Here is a tiny trained network, its code and every weight. The questions are about switching its units off for an input and a class, where a switched-off unit gives its printed mean instead of its output.

import numpy as np


def w(rows, s, z=0):
    codes = np.array(rows[::2]) - 128.0
    scale = np.full(codes.shape[1], s)
    scale[-1] = z or s
    return codes * scale


def f(y):
    return np.maximum(y, 0)


def log_softmax(a):
    a = a - a.max(-1, keepdims=True)
    return a - np.log(np.exp(a).sum(-1, keepdims=True))


def net(x, mask):
    res = np.array(x, float).reshape(1, 5) / 4 @ E
    y = f(res @ A[0][:, :-1].T + A[0][:, -1])
    res = res + np.where(mask, y, B[0][:, -1]) @ B[0][:, :-1]
    return log_softmax(res[-1] @ U[:, :-1].T + U[:, -1])


A, B = {}, {}
E = w([
[48,28,70,36],'x0',
[180,244,88,142],'x1',
[255,110,210,56],'x2',
[87,177,27,112],'x3',
[159,108,103,29],'x4',
],0.0055)
A[0] = w([
[95,118,69,81,68],'neuron 0',
[50,145,137,209,218],'neuron 1',
[145,51,255,116,223],'neuron 2',
[46,154,80,139,177],'neuron 3',
[142,49,39,35,86],'neuron 4',
[95,82,190,70,253],'neuron 5',
[149,112,44,81,212],'neuron 6',
],0.0095,0.0042)
B[0] = w([
[188,23,60,153,165],'neuron 0',
[77,242,241,50,210],'neuron 1',
[100,225,237,117,255],'neuron 2',
[3,94,243,168,202],'neuron 3',
[114,21,83,201,208],'neuron 4',
[9,87,250,220,230],'neuron 5',
[118,96,181,210,203],'neuron 6',
],0.0051,0.0076)
U = w([
[29,155,243,111,197],'0',
[110,31,87,144,4],'1',
[247,254,111,119,220],'2',
],0.0089,0.0038)

Each question gives the input, the list of numbers given to net, and the class t.
The units are the neurons (one row each of A and B). Each row of codes is followed by its name. A weight is (code - 128) times the scale printed after its matrix; where a second scale follows, it is the last column's (A, B and U).
mask holds one flag per neuron, in row order. A switched-off neuron (its flag False) gives its mean, the last column of its row in B, instead of its output. The means were averaged over made-up inputs and are rounded, as every weight is.
A unit's drop is (log p(t) with every unit on - log p(t) with that unit switched off) / (log p(t) with every unit on - log p(t) with every unit switched off).
The circuit of an input: a set's keep is (log p(t) with only the set's units on - log p(t) with every unit switched off) / (log p(t) with every unit on - log p(t) with every unit switched off). Starting from all 7 units, units are removed one at a time, each time the one whose removal leaves the highest keep (on an exact tie, the one counted first), for as long as the keep stays at least 0.8.
circuit, biggest first: the units of the circuit, biggest drop first
unit that matters most: the unit with the biggest drop
top k neurons: the k neurons with the biggest drops, biggest first
drop of u: that unit's drop, to one decimal
input [-5,6,2,-5,-2], class 2: circuit, biggest first => (neuron 5; neuron 3)
input [-3,8,-4,-4,0], class 2: circuit, biggest first => (neuron 5; neuron 2)
input [7,-8,-1,7,7], class 1: circuit, biggest first => (neuron 4)
input [8,-4,1,8,-3], class 1: circuit, biggest first => (neuron 4; neuron 0)
input [7,4,-1,7,0], class 1: circuit, biggest first => (neuron 0; neuron 2)
input [7,4,2,2,-2], class 1: top 4 neurons => (neuron 2; neuron 1; neuron 4; neuron 0)
input [-6,3,-3,-6,7], class 2: top 2 neurons => (neuron 5; neuron 3)
input [-6,-1,4,0,8], class 2: circuit, biggest first => (neuron 3; neuron 1)
input [4,2,5,3,-4], class 1: circuit, biggest first => (neuron 1; neuron 2)
input [7,-2,3,3,3], class 1: circuit, biggest first => (neuron 4; neuron 0)
input [6,-5,-8,6,4], class 1: top 2 neurons => (neuron 0; neuron 4)
input [2,7,1,-6,-2], class 2: drop of neuron 3 => 0.3
input [-4,6,4,-4,-4], class 2: drop of neuron 5 => 0.2
input [-7,3,0,3,-7], class 2: drop of neuron 5 => 0.7
input [4,-8,4,8,1], class 1: unit that matters most => neuron 4
